[[ 45  -7  33  46 -13 -26   0   1   0   0   0  12  -8]
 [ 16  31  -3  17  30 -17  30  28  29  29  28  12 -11]
 [ -4  18 -16  -5   1  24  15  14  14  15  15  12  12]]
Rows and columns are numbered from 0.
The bottom-left entry: -4
The top-right entry: -8
Find the entry in the bottom-right corner.
A: 12
The entry at row 0, column 0: 45
Find the entry at row 1, column 0.
A: 16
Find the entry just left of the smallest entry.
A: -13
The entry at row 0, column 1 -> -7
Find the entry just left of the largest entry.
A: 33
Find the entry directly above the centre entry.
A: 0
The entry just left of -11: 12
Find the entry at row 1, column 2.
A: -3
The maximum: 46
Find the bottom entry of the column that holds the largest entry.
A: -5

data = [ 27 -16 -22  48   7  35  -7  -6  21 -32]
The fifth entry is 7
The first entry from the left is 27
The 2nd entry -> -16
The 3rd entry from the left? -22

Questions about the matrix below.
1) What is the bottom-right entry?
2) What is the largest entry in the last column?
3) What is the 2nd largest entry?
4) What is the entry in the top-left corner?
5) What is the entry just left of -19?
6) What is the smallest entry in the last column?
7) What is the largest entry in the first column?
8) What is the entry in the top-right corner?
[[ 22  -5  -1 -15 -32 -17  14  -2  10  18  -9  40 -16   6]
 [ 16   1  -9 -15 -30  -8  -4  -6 -10  14 -24  12  -6  20]
 [ 21 -14 -40  -8 -18  23  50  22  -2  50 -25  26  21  64]
 [ 18  -1   6  -4 -33 -48  14  20  19  16 -22  38  35  13]
 [ 30 -16  -8  22 -19   4  45 -34  17   9 -24   5  21 -23]
 [ 37 -13   0  23 -13   8  61 -38  28  -3 -34   9  27 -32]
 [ 42 -12   4  24 -10   7  62 -40  32  -4 -38  12  26 -37]
 [ 19  16  -9 -26 -34 -41 -24 -21  -6  -2 -49  -3 -20  20]]
1) 20
2) 64
3) 62
4) 22
5) 22
6) -37
7) 42
8) 6

Questions about the table below.
1) Find the entry just left of the largest entry.
2) Find the largest entry.
3) Find the entry just left of 0.8.
array([[ 1.2,  0.3, -1.8,  1.0, -1.1, -0.5, -0.1,  0.0, -0.2, -1.0,  0.7,
        -0.4,  1.9, -1.7],
       [-1.0, -0.4,  1.3, -1.0,  0.5,  0.4, -0.4, -0.3,  0.1,  0.4, -0.7,
         0.1, -1.7,  1.0],
       [-0.3, -0.6,  0.8, -0.8, -0.1, -0.1, -1.0, -0.3, -0.5, -0.4,  0.0,
         0.1, -1.1, -0.1],
       [ 1.0,  0.3, -1.7,  0.9, -0.9, -0.5,  0.1,  0.0, -0.2, -0.8,  0.5,
        -0.4,  1.7, -1.5],
       [-1.5, -0.2,  0.6, -0.8,  0.6,  0.3,  0.4, -0.3,  0.3,  0.7, -1.4,
        -0.3, -1.5,  1.4],
       [-0.7, -0.5,  0.9, -0.9,  0.2,  0.0, -0.6, -0.3, -0.2,  0.1, -0.4,
         0.1, -1.4,  0.5],
       [-0.7, -0.4,  0.9, -0.8,  0.2,  0.1, -0.5, -0.3, -0.2,  0.1, -0.4,
         0.1, -1.3,  0.5],
       [ 0.6,  0.4, -1.7,  0.9, -0.7, -0.4,  0.4,  0.0,  0.0, -0.5,  0.2,
        -0.5,  1.5, -1.1],
       [-0.9,  0.3, -0.9,  0.2,  0.1,  0.2,  1.0, -0.2,  0.6,  0.4, -1.2,
        -0.7,  0.0,  0.5]])
1) -0.4
2) 1.9
3) -0.6

Read these off the matrix that follows.
1) Read off the entry just left of 45.
2) Read off the entry directly above the smallest entry.
3) Read off the entry directly below -62.
4) Read off the fifth entry, reading row by row.
[[ 70  65  37 -62]
 [ 37 -65  19  45]]
1) 19
2) 65
3) 45
4) 37

B = [-78 -77 -44 -50 -65]
The entry just left of -50 is -44
The entry just left of -44?
Answer: -77

Questions about the grid below.
1) Which number is the entry directly below the smallest entry?
2) Which number is the entry in the top-left corner?
3) Which number is the entry directly below the largest entry?
4) Which number is the smallest entry in the last row?
5) Which number is the top entry of the column that holds the largest entry?
6) Which number is the largest entry in the first column?
7) Which number is the last entry, reading row by row?
8) Which number is the entry just right of 18?
[[-27   7  18  36  -1   8   8   6 -19   3   4]
 [  6   7  11  36   2 -15   0   3  56 -12 -11]
 [  6 -63  45  36 -16   8   8   3  61  37   7]
 [  6   7  11  36  -1   6   8   3  33 -12 -11]
 [  6   7  11  20  -1   8   8   3 -11 -11  19]
 [  6   8  11  36  -1 -14   8   3  40 -12 -11]
 [ -9   7   8  38  -1   8   8   3  38 -12 -11]
 [-11   7  11  36   1  -1   8   3   2 -12 -11]
 [ 12  21  11   5  -1   8  12   3 -18 -12   4]
 [  6 -23  11   0  -1   8   7 -18   2  -9 -11]
 [ 15 -30   4  36 -37   8   8   3   2 -12 -11]]
1) 7
2) -27
3) 33
4) -37
5) -19
6) 15
7) -11
8) 36

[[ -4   2   5 -18 -18 -10   9]
 [-36  35   0  29  -2  15   2]
 [-41  18 -53  55  57  20  40]
 [ -6  10 -21 -35  13 -14   0]
 [-28  13  -5  70  -4 -46 -11]
 [ 28 -13  31  11 -14  -7   2]
 [ 50   2  45  21 -48  12 -38]
 [-27  44 -45 -59   5   1  -1]]
The last entry, reading row by row: -1
The first entry in reading order?
Answer: -4
The entry just right of -36?
Answer: 35
The top entry of the column that holds the largest entry: -18
The largest entry in the last column?
Answer: 40
The entry just right of 29?
Answer: -2
The entry in the bottom-left corner is -27
The 3rd entry in reading order is 5
The 3rd entry on the main diagonal?
Answer: -53
The first entry of the largest entry's row?
Answer: -28
The entry just left of the smallest entry: -45
The bottom entry of the column that holds the largest entry?
Answer: -59
The smallest entry in the last column -> -38
The entry directly below -13?
Answer: 2
The entry directly above 10 is 18
The third largest entry?
Answer: 55
The entry directly above the smallest entry -> 21
The entry directly above 45?
Answer: 31
The largest entry in the first column: 50
The last entry in the row that holds the largest entry?
Answer: -11
The entry directly above -53?
Answer: 0
The entry just right of the smallest entry is 5
The largest entry in the first row?
Answer: 9
The maximum?
Answer: 70
